Below are the code and all the weights of a small trained network. Each question names an input and a target symbol and asks about switching units off, where a switched-off unit gives its printed mean instead of its output.

import numpy as np


def w(rows, s, z=0):
    codes = np.array(rows[::2]) - 128.0
    scale = np.full(codes.shape[1], s)
    scale[-1] = z or s
    return codes * scale


def norm(h):
    return h / np.sqrt((h * h).mean(-1, keepdims=True) + 1e-5)


def f(y):
    return y / 2 * (1 + np.tanh(0.7978845608 * (y + 0.044715 * y**3)))


def softmax(a):
    e = np.exp(a - a.max(-1, keepdims=True))
    return e / e.sum(-1, keepdims=True)


def log_softmax(a):
    a = a - a.max(-1, keepdims=True)
    return a - np.log(np.exp(a).sum(-1, keepdims=True))


def net(x, mask):
    ids = ['αβηθλμξπψ'.index(c) for c in x.split()]
    T = len(ids)
    res = E[ids] + P[:T]
    u = 0
    for l in range(2):
        r = norm(res)
        for j in range(2):
            rows = slice(2 * j, 2 * j + 2)
            q, k, v = (r @ M[l][rows].T for M in (Q, K, V))
            z = softmax(np.where(np.tri(T) > 0, q @ k.T / 2**0.5, -1e9)) @ v
            o = O[l][rows]
            res = res + np.where(mask[u + j], z, o[:, -1]) @ o[:, :-1]
        u += 2
        y = f(norm(res) @ A[l][:, :-1].T + A[l][:, -1])
        res = res + np.where(mask[u : u + 4], y, B[l][:, -1]) @ B[l][:, :-1]
        u += 4
    return log_softmax(norm(res)[-1] @ U[:, :-1].T + U[:, -1])


Q, K, V, O, A, B = {}, {}, {}, {}, {}, {}
E = w([
[51,185,149,153,205],'α',
[58,148,134,182,238],'β',
[118,130,91,176,254],'η',
[21,205,172,146,173],'θ',
[85,239,153,100,153],'λ',
[121,232,125,92,175],'μ',
[6,147,141,173,119],'ξ',
[76,12,139,122,25],'π',
[194,116,36,89,144],'ψ',
],0.00095)
P = w([
[131,127,135,94,128],'0',
[7,68,147,11,155],'1',
[73,151,39,111,160],'2',
[138,149,129,122,128],'3',
[63,92,155,89,190],'4',
[91,176,46,158,151],'5',
[149,159,131,145,124],'6',
[85,105,156,119,198],'7',
[112,185,48,189,136],'8',
[168,161,140,176,116],'9',
[103,114,165,139,198],'10',
[123,179,52,208,114],'11',
],0.0019)
Q[0] = w([
[124,165,98,153,120],'0.h1',
[159,83,80,84,5],'0.h1',
[109,123,155,122,169],'0.h2',
[107,185,56,173,140],'0.h2',
],0.014)
K[0] = w([
[139,213,199,155,182],'0.h1',
[95,94,164,34,171],'0.h1',
[117,170,84,140,111],'0.h2',
[254,178,232,254,91],'0.h2',
],0.0082)
V[0] = w([
[114,55,55,176,23],'0.h1',
[134,190,70,130,53],'0.h1',
[254,139,64,153,96],'0.h2',
[138,132,71,187,227],'0.h2',
],0.0028)
O[0] = w([
[97,114,38,159,5,2],'0.h1',
[116,66,198,62,35,148],'0.h1',
[97,141,133,46,242,35],'0.h2',
[21,35,57,34,26,201],'0.h2',
],0.0026,0.0024)
A[0] = w([
[130,166,46,253,102,2],'0.n1',
[109,56,42,181,204,44],'0.n2',
[236,92,189,156,88,64],'0.n3',
[71,90,151,188,138,6],'0.n4',
],0.0041,0.0011)
B[0] = w([
[218,55,99,134,210,159],'0.n1',
[52,203,187,93,66,210],'0.n2',
[34,120,30,3,23,2],'0.n3',
[212,230,68,107,125,214],'0.n4',
],0.0027,0.00084)
Q[1] = w([
[64,112,91,80,110],'1.h1',
[190,83,128,173,77],'1.h1',
[84,210,131,127,118],'1.h2',
[79,106,139,2,57],'1.h2',
],0.0088)
K[1] = w([
[1,131,171,20,110],'1.h1',
[240,58,139,139,33],'1.h1',
[43,193,140,114,221],'1.h2',
[83,15,126,76,177],'1.h2',
],0.0068)
V[1] = w([
[139,123,101,155,174],'1.h1',
[116,104,17,114,147],'1.h1',
[89,118,84,193,156],'1.h2',
[47,123,254,138,166],'1.h2',
],0.0024)
O[1] = w([
[156,150,148,91,138,141],'1.h1',
[219,203,166,175,122,93],'1.h1',
[167,81,140,127,192,142],'1.h2',
[250,112,116,145,47,253],'1.h2',
],0.0022,0.003)
A[1] = w([
[131,97,182,140,28,2],'1.n1',
[188,153,74,233,193,121],'1.n2',
[176,42,121,16,248,13],'1.n3',
[5,101,59,17,105,23],'1.n4',
],0.0033,0.0028)
B[1] = w([
[59,172,253,96,147,80],'1.n1',
[80,117,198,95,83,249],'1.n2',
[59,118,176,182,129,95],'1.n3',
[173,88,237,67,138,86],'1.n4',
],0.0043,0.0011)
U = w([
[47,86,111,140,2,175],'α',
[160,51,14,86,107,117],'β',
[136,52,195,24,131,224],'η',
[232,68,130,197,97,73],'θ',
[83,227,229,154,101,9],'λ',
[100,217,23,127,130,86],'μ',
[68,45,143,198,179,251],'ξ',
[171,153,155,172,217,101],'π',
[172,180,98,23,186,106],'ψ',
],0.0083,0.0021)

Each question gives the input, a string of symbols that net reads in full, and the target symbol t.
The units are the heads (2 rows each of Q, K, V and O) and the neurons (one row each of A and B). Each row of codes is followed by its name. A weight is (code - 128) times the scale printed after its matrix; where a second scale follows, it is the last column's (O, A, B and U).
mask holds one flag per unit, layer by layer, with each layer's heads first. A switched-off unit (its flag False) gives its mean, the last column of its rows in O or B, instead of its output. The means were averaged over made-up inputs and are rounded, as every weight is.
A unit's drop is (log p(t) with every unit on - log p(t) with that unit switched off) / (log p(t) with every unit on - log p(t) with every unit switched off).
The circuit of an input: a set's keep is (log p(t) with only the set's units on - log p(t) with every unit switched off) / (log p(t) with every unit on - log p(t) with every unit switched off). Starting from all 12 units, units are removed one at a time, each time the one whose removal leaves the highest keep (on an exact tie, the one counted first), for as long as the keep stays at least 0.8.
units of the circuit, in order: the units of the circuit, biggest drop first
top k neurons: the k neurons with the biggest drops, biggest first
top k neurons in layer l: the k neurons of layer l with the biggest drops, biggest first
heads that matter: for each layer, one digit per head in row order, 1 if its drop is at least 0.15 and else 0, layers parted by /
input α λ ξ α ξ, target λ: heads that matter : 00 / 00
input μ ξ λ α μ, target ξ: units of the circuit, in order : (1.n3, 1.n2)
input θ α θ ξ θ μ λ α μ, target λ: units of the circuit, in order : (1.n2)
input α η β μ α π ψ μ μ θ ψ α, target θ: heads that matter : 10 / 00
input λ θ π θ α π β, target μ: units of the circuit, in order : (0.h2, 0.n4, 1.n4)
input η η θ ψ ξ λ α ξ θ, target α: units of the circuit, in order : (1.n2, 0.h2, 0.n1)
input θ λ α, target θ: heads that matter : 11 / 00
input π α α λ λ ξ λ α λ, target λ: units of the circuit, in order : (1.n2, 0.h2)
input α θ λ, target α: top 3 neurons : (1.n2, 1.n4, 1.n1)
input α λ α μ ξ ξ λ λ, target λ: heads that matter : 10 / 01
input α ξ α, target α: units of the circuit, in order : (0.h2, 1.n2)
input θ η μ, target θ: heads that matter : 11 / 00
input μ λ η μ α ψ μ β, target η: top 2 neurons : (0.n1, 1.n4)
input λ μ α, target λ: top 2 neurons : (1.n2, 0.n1)
input θ η α π θ θ, target π: top neuron : (0.n1)
input α α μ π ξ ξ α ψ θ β α, target μ: top 3 neurons : (0.n4, 0.n1, 1.n4)
input λ μ ξ μ β α μ θ θ θ η ξ, target θ: heads that matter : 00 / 00
input α α μ, target α: units of the circuit, in order : (0.h2, 1.n2, 0.n4, 0.h1)
input ψ α θ α η, target μ: top 2 neurons in layer 1 : (1.n2, 1.n4)
input ξ α β θ θ θ, target θ: units of the circuit, in order : (0.h2, 0.n1)
input η α π α π λ β ξ μ α λ β, target α: units of the circuit, in order : (0.h2, 1.n2, 0.n1, 0.n2)
input β α λ α α α θ μ α μ η ξ, target μ: units of the circuit, in order : (0.h2)
input π α η α α η η β α α α η, target α: units of the circuit, in order : (0.h2, 1.n2, 0.n2, 0.n1)
input α λ λ ψ α ψ π, target β: units of the circuit, in order : (0.n3, 0.h1, 1.n2)
input α η π λ μ μ β β η, target β: units of the circuit, in order : (0.h2, 0.n1)
input λ μ θ η α λ μ μ μ ψ, target ξ: top 2 neurons : (1.n3, 0.n4)
input λ θ ψ α θ ψ α μ λ, target α: units of the circuit, in order : (1.n2, 0.h2, 0.n1)
input β α η θ α μ μ, target π: heads that matter : 11 / 00
